Below are the code and all the weights of a small trained network. Each question names an input and a class and asks about switching units off, where a switched-off unit gives its printed mean instead of its output.

import numpy as np


def w(rows, s, z=0):
    codes = np.array(rows[::2]) - 128.0
    scale = np.full(codes.shape[1], s)
    scale[-1] = z or s
    return codes * scale


def norm(h):
    return h / np.sqrt((h * h).mean(-1, keepdims=True) + 1e-5)


def f(y):
    return np.maximum(y, 0)


def log_softmax(a):
    a = a - a.max(-1, keepdims=True)
    return a - np.log(np.exp(a).sum(-1, keepdims=True))


def net(x, mask):
    res = np.array(x, float).reshape(1, 8) / 4 @ E
    u = 0
    for l in range(2):
        y = f(norm(res) @ A[l][:, :-1].T + A[l][:, -1])
        res = res + np.where(mask[u : u + 14], y, B[l][:, -1]) @ B[l][:, :-1]
        u += 14
    return log_softmax(norm(res)[-1] @ U[:, :-1].T + U[:, -1])


A, B = {}, {}
E = w([
[205,196,94,140,156,12,169,115,58,142,165],'x0',
[130,126,128,129,127,126,129,127,128,130,126],'x1',
[113,119,122,133,124,115,131,123,140,126,137],'x2',
[128,133,137,120,133,136,126,140,114,136,130],'x3',
[163,52,111,34,105,194,226,95,89,96,175],'x4',
[133,124,129,128,128,128,126,131,124,134,126],'x5',
[120,126,125,129,128,124,130,130,131,125,133],'x6',
[115,165,35,55,148,126,182,161,207,170,80],'x7',
],0.011)
A[0] = w([
[86,116,73,121,141,57,212,155,118,117,64,25],'0.n0',
[37,172,124,187,146,150,62,146,137,169,49,130],'0.n1',
[115,104,155,170,183,142,110,107,176,152,24,1],'0.n2',
[167,90,150,126,134,85,137,114,166,34,73,137],'0.n3',
[67,145,171,171,105,65,65,101,82,99,142,61],'0.n4',
[190,149,177,129,110,130,130,150,107,88,75,90],'0.n5',
[133,88,160,57,37,157,147,107,139,128,133,92],'0.n6',
[112,135,115,134,205,92,96,153,129,110,61,4],'0.n7',
[115,147,162,164,125,71,140,110,18,64,173,63],'0.n8',
[134,124,63,110,121,152,109,174,163,112,121,93],'0.n9',
[150,156,196,221,127,113,69,105,127,160,113,97],'0.n10',
[135,220,80,198,144,42,86,152,84,171,121,66],'0.n11',
[71,33,254,163,97,156,75,90,89,71,153,82],'0.n12',
[108,113,149,63,136,211,112,83,144,71,141,29],'0.n13',
],0.0075,0.0035)
B[0] = w([
[163,130,134,134,145,145,101,183,92,91,86,171],'0.n0',
[172,137,145,101,17,64,133,147,187,115,165,234],'0.n1',
[153,163,175,122,68,126,87,192,136,154,137,170],'0.n2',
[114,113,155,116,151,128,95,194,76,195,169,142],'0.n3',
[127,127,166,112,167,134,152,171,101,75,161,200],'0.n4',
[96,129,124,196,124,133,114,165,139,154,178,145],'0.n5',
[113,122,94,182,206,150,73,103,117,166,116,203],'0.n6',
[150,100,65,143,123,156,106,134,218,164,111,159],'0.n7',
[175,83,160,154,116,142,146,51,192,183,167,216],'0.n8',
[128,98,196,116,109,105,135,113,170,145,114,172],'0.n9',
[110,125,131,203,151,142,254,174,107,92,138,216],'0.n10',
[57,151,168,156,213,139,155,88,116,145,64,241],'0.n11',
[133,120,49,133,119,138,130,122,24,51,75,254],'0.n12',
[150,109,123,151,172,155,109,102,93,176,51,195],'0.n13',
],0.0079)
A[1] = w([
[193,162,51,79,138,99,193,104,96,141,161,76],'1.n0',
[109,158,110,125,142,83,92,160,163,172,76,87],'1.n1',
[127,146,75,52,138,126,154,133,163,164,100,145],'1.n2',
[110,118,127,74,134,201,113,133,223,161,136,106],'1.n3',
[120,165,167,188,82,128,108,148,110,49,137,62],'1.n4',
[126,110,151,175,106,105,130,74,88,95,174,125],'1.n5',
[120,76,120,99,136,146,140,93,127,145,144,145],'1.n6',
[128,167,107,201,126,112,114,153,177,139,108,136],'1.n7',
[207,126,141,113,61,118,122,79,124,150,211,7],'1.n8',
[146,129,141,167,125,157,132,161,93,160,113,106],'1.n9',
[106,97,138,102,106,180,125,136,146,108,133,86],'1.n10',
[101,128,136,149,2,151,88,188,117,77,89,119],'1.n11',
[62,194,89,71,127,86,110,126,158,184,67,98],'1.n12',
[124,140,157,54,28,107,88,153,184,153,170,4],'1.n13',
],0.012,0.004)
B[1] = w([
[86,44,134,63,96,127,112,201,168,45,211,236],'1.n0',
[187,120,110,62,95,185,123,47,60,148,167,232],'1.n1',
[54,132,159,227,186,29,164,227,126,133,137,254],'1.n2',
[118,233,108,143,55,54,186,139,176,210,59,248],'1.n3',
[87,84,74,75,182,59,134,200,190,132,160,223],'1.n4',
[128,213,166,95,81,131,63,118,184,219,65,248],'1.n5',
[165,182,119,183,96,124,49,87,145,175,72,218],'1.n6',
[147,120,164,113,99,162,133,90,81,129,132,243],'1.n7',
[164,52,104,121,191,120,48,70,243,192,196,172],'1.n8',
[73,131,130,104,91,99,122,115,158,85,145,188],'1.n9',
[132,199,141,216,211,127,124,95,86,187,92,185],'1.n10',
[97,60,83,76,138,147,148,208,159,51,200,250],'1.n11',
[220,134,78,85,139,232,102,21,85,71,128,249],'1.n12',
[124,132,254,69,10,230,73,140,164,139,160,197],'1.n13',
],0.0087,0.0072)
U = w([
[55,64,115,120,144,84,152,250,149,28,192,253],'0',
[139,177,163,76,26,210,144,149,169,131,120,133],'1',
[87,182,238,236,169,47,156,118,92,142,129,133],'2',
[219,199,105,95,185,143,183,36,57,104,132,72],'3',
[113,67,103,203,135,223,66,104,35,98,65,115],'4',
[91,162,63,189,150,109,176,166,158,242,22,85],'5',
[190,55,159,148,156,102,64,56,153,188,202,29],'6',
],0.017,0.0029)

Each question gives the input, the list of numbers given to net, and the class t.
The units are the neurons (one row each of A and B). Each row of codes is followed by its name. A weight is (code - 128) times the scale printed after its matrix; where a second scale follows, it is the last column's (A, B and U).
mask holds one flag per neuron, layer by layer. A switched-off neuron (its flag False) gives its mean, the last column of its row in B, instead of its output. The means were averaged over made-up inputs and are rounded, as every weight is.
A unit's drop is (log p(t) with every unit on - log p(t) with that unit switched off) / (log p(t) with every unit on - log p(t) with every unit switched off).
The circuit of an input: a set's keep is (log p(t) with only the set's units on - log p(t) with every unit switched off) / (log p(t) with every unit on - log p(t) with every unit switched off). Starting from the 12 units with the biggest drops (on a tie, the unit counted first), units are removed one at a time, each time the one whose removal leaves the highest keep (on an exact tie, the one counted first), for as long as the keep stays at least 0.8.
circuit, biggest first: the units of the circuit, biggest drop first
most important unit: the unit with the biggest drop
k most important neurons: the k neurons with the biggest drops, biggest first
top k neurons in layer l: the k neurons of layer l with the biggest drops, biggest first
drop when u is switched off: that unit's drop, to one decimal
input [0,0,-3,8,-2,2,-4,4], class 1: 2 most important neurons	0.n1, 1.n13
input [4,-2,3,3,7,6,8,8], class 0: most important unit	1.n0
input [0,6,7,-3,5,0,-7,-7], class 4: 2 most important neurons	0.n12, 0.n1
input [-4,6,8,7,1,1,4,6], class 5: 3 most important neurons	1.n3, 1.n2, 1.n10
input [-2,4,1,-4,0,-5,-5,7], class 1: 2 most important neurons	1.n13, 0.n11
input [-8,-4,5,-3,1,-5,4,-1], class 4: 2 most important neurons	0.n12, 0.n13
input [-1,-7,8,1,8,7,-6,-5], class 4: 2 most important neurons	0.n12, 0.n1
input [0,-5,6,0,5,6,-1,6], class 5: 2 most important neurons	0.n12, 1.n3
input [0,-5,3,-1,-5,-7,-5,1], class 1: 3 most important neurons	0.n1, 0.n12, 0.n7
input [1,-4,-3,-1,-8,-8,-7,5], class 3: 2 most important neurons	0.n11, 1.n12
input [0,-4,8,-1,1,6,-4,1], class 5: top 2 neurons in layer 1	1.n12, 1.n0
input [1,-6,-4,-5,2,5,-8,5], class 0: 2 most important neurons	1.n0, 1.n2
input [1,7,-6,-4,7,3,-8,-1], class 6: 2 most important neurons	0.n11, 0.n12
input [4,-4,6,6,7,8,-1,0], class 6: circuit, biggest first	1.n8
input [5,-3,-6,6,-7,5,-3,1], class 3: drop when 1.n12 is switched off	0.1
input [1,5,3,6,-4,5,-3,3], class 3: drop when 0.n11 is switched off	0.5
input [1,-7,-4,7,-2,-1,4,1], class 3: drop when 0.n11 is switched off	0.6
input [-6,-8,4,0,1,-4,0,3], class 5: 2 most important neurons	1.n3, 0.n13
